Here is a tiny trained network, its code and every weight. The questions are about switching its units off for an input and a class, where a switched-off unit gives its printed mean instead of its output.

import numpy as np


def w(rows, s, z=0):
    codes = np.array(rows[::2]) - 128.0
    scale = np.full(codes.shape[1], s)
    scale[-1] = z or s
    return codes * scale


def f(y):
    return np.maximum(y, 0)


def log_softmax(a):
    a = a - a.max(-1, keepdims=True)
    return a - np.log(np.exp(a).sum(-1, keepdims=True))


def net(x, mask):
    res = np.array(x, float).reshape(1, 7) / 4 @ E
    y = f(res @ A[0][:, :-1].T + A[0][:, -1])
    res = res + np.where(mask, y, B[0][:, -1]) @ B[0][:, :-1]
    return log_softmax(res[-1] @ U[:, :-1].T + U[:, -1])


A, B = {}, {}
E = w([
[130,127,130],'x0',
[144,215,143],'x1',
[127,129,129],'x2',
[38,143,165],'x3',
[153,106,255],'x4',
[129,128,128],'x5',
[128,127,128],'x6',
],0.0079)
A[0] = w([
[165,89,182,74],'N0',
[140,195,138,71],'N1',
[105,108,98,82],'N2',
[113,112,149,82],'N3',
[118,27,104,35],'N4',
[191,221,148,76],'N5',
[146,166,141,94],'N6',
[117,125,175,132],'N7',
[143,150,151,77],'N8',
[122,66,118,46],'N9',
[122,81,120,64],'N10',
[152,204,130,94],'N11',
[138,69,124,94],'N12',
[120,134,92,75],'N13',
[117,37,138,70],'N14',
[167,139,124,100],'N15',
[134,201,139,52],'N16',
[171,112,121,83],'N17',
[132,124,186,63],'N18',
[102,116,177,150],'N19',
[123,130,103,82],'N20',
[129,140,130,113],'N21',
[140,194,141,79],'N22',
[111,151,80,73],'N23',
[5,149,164,69],'N24',
[132,91,107,101],'N25',
[138,89,175,66],'N26',
[152,164,89,122],'N27',
[143,119,154,80],'N28',
[105,84,61,115],'N29',
[161,112,148,126],'N30',
[109,124,95,170],'N31',
[97,154,170,53],'N32',
[147,209,115,89],'N33',
[137,127,130,254],'N34',
[153,155,176,100],'N35',
[104,139,93,76],'N36',
[124,86,121,72],'N37',
[152,54,171,126],'N38',
[79,127,150,90],'N39',
[213,86,97,78],'N40',
[199,134,125,93],'N41',
[119,94,71,126],'N42',
[155,148,164,184],'N43',
[211,149,120,91],'N44',
[103,45,112,75],'N45',
[148,198,136,47],'N46',
[130,125,165,78],'N47',
],0.014,0.0085)
B[0] = w([
[192,145,140,160],'N0',
[130,89,156,145],'N1',
[154,129,142,140],'N2',
[140,128,123,134],'N3',
[137,60,161,156],'N4',
[135,87,147,167],'N5',
[134,115,130,139],'N6',
[129,137,138,165],'N7',
[151,123,133,132],'N8',
[124,77,153,137],'N9',
[125,87,146,135],'N10',
[125,101,154,160],'N11',
[108,90,140,152],'N12',
[172,141,149,141],'N13',
[134,98,163,162],'N14',
[134,121,105,140],'N15',
[142,75,149,142],'N16',
[140,120,89,141],'N17',
[177,143,138,147],'N18',
[99,154,146,180],'N19',
[156,140,142,134],'N20',
[128,122,130,130],'N21',
[132,95,155,147],'N22',
[195,151,156,152],'N23',
[173,100,24,184],'N24',
[141,116,127,145],'N25',
[168,147,136,150],'N26',
[131,142,154,170],'N27',
[163,136,136,134],'N28',
[148,167,146,187],'N29',
[132,148,130,154],'N30',
[118,156,157,186],'N31',
[160,121,112,139],'N32',
[134,116,165,163],'N33',
[1,146,135,254],'N34',
[158,143,134,153],'N35',
[184,146,143,143],'N36',
[123,93,144,134],'N37',
[136,165,142,188],'N38',
[136,115,82,147],'N39',
[140,125,55,175],'N40',
[137,127,69,156],'N41',
[138,160,149,182],'N42',
[94,159,146,190],'N43',
[141,122,65,163],'N44',
[121,82,150,161],'N45',
[143,84,155,140],'N46',
[161,137,133,138],'N47',
],0.035,0.0085)
U = w([
[103,128,124,247],'0',
[99,131,120,231],'1',
[140,24,164,28],'2',
[190,178,145,1],'3',
[158,92,1,59],'4',
[84,138,118,147],'5',
[89,139,118,129],'6',
],0.0057,0.0075)

Each question gives the input, the list of numbers given to net, and the class t.
The units are the neurons (one row each of A and B). Each row of codes is followed by its name. A weight is (code - 128) times the scale printed after its matrix; where a second scale follows, it is the last column's (A, B and U).
mask holds one flag per neuron, in row order. A switched-off neuron (its flag False) gives its mean, the last column of its row in B, instead of its output. The means were averaged over made-up inputs and are rounded, as every weight is.
A unit's drop is (log p(t) with every unit on - log p(t) with that unit switched off) / (log p(t) with every unit on - log p(t) with every unit switched off).
The circuit of an input: a set's keep is (log p(t) with only the set's units on - log p(t) with every unit switched off) / (log p(t) with every unit on - log p(t) with every unit switched off). Starting from the 12 units with the biggest drops (on a tie, the unit counted first), units are removed one at a time, each time the one whose removal leaves the highest keep (on an exact tie, the one counted first), for as long as the keep stays at least 0.8.
units of the circuit, in order: the units of the circuit, biggest drop first
most important unit: the unit with the biggest drop
top k neurons: the k neurons with the biggest drops, biggest first
drop of u: that unit's drop, to one decimal
input [-6,6,0,-7,-5,-5,0], class 4: units of the circuit, in order : (N44)
input [-3,6,4,5,7,-3,-1], class 3: units of the circuit, in order : (N18; N35)
input [1,-8,-1,2,-6,-7,7], class 2: units of the circuit, in order : (N4; N45)
input [1,5,-7,0,8,0,5], class 3: units of the circuit, in order : (N0; N18)
input [3,-3,6,1,-6,-4,1], class 3: top 4 neurons : (N29; N23; N42; N36)
input [-5,-2,4,-4,8,-3,-3], class 3: units of the circuit, in order : (N0; N38)
input [-3,-8,-7,0,4,3,-6], class 2: units of the circuit, in order : (N4; N14)
input [-3,-8,2,8,-6,-8,1], class 2: units of the circuit, in order : (N4; N45)
input [2,-6,-6,8,7,-1,-5], class 4: top 2 neurons : (N24; N39)
input [4,-7,-8,-8,1,-6,3], class 4: top 2 neurons : (N40; N41)
input [-3,-8,2,4,7,1,-7], class 2: top 3 neurons : (N14; N4; N45)
input [0,-2,-4,-8,-5,-6,4], class 4: top 3 neurons : (N40; N44; N41)
input [-4,-7,1,-6,3,2,-1], class 2: top 2 neurons : (N4; N14)
input [1,-6,-3,5,-7,7,-4], class 3: most important unit : N29
input [6,8,6,-8,-6,-1,6], class 2: top 2 neurons : (N5; N33)
input [5,-4,-2,-7,-6,6,-3], class 4: top 2 neurons : (N40; N44)
input [3,-5,-1,6,2,6,-3], class 4: top 2 neurons : (N24; N39)
input [-1,-4,8,-8,3,-3,2], class 4: drop of N40 : 0.4
input [1,-2,-1,6,-6,5,-2], class 3: drop of N2 : 0.1
input [-6,7,-5,-6,7,-3,4], class 2: units of the circuit, in order : (N5)
input [-6,-8,-1,-4,3,-8,-6], class 2: drop of N45 : 0.1
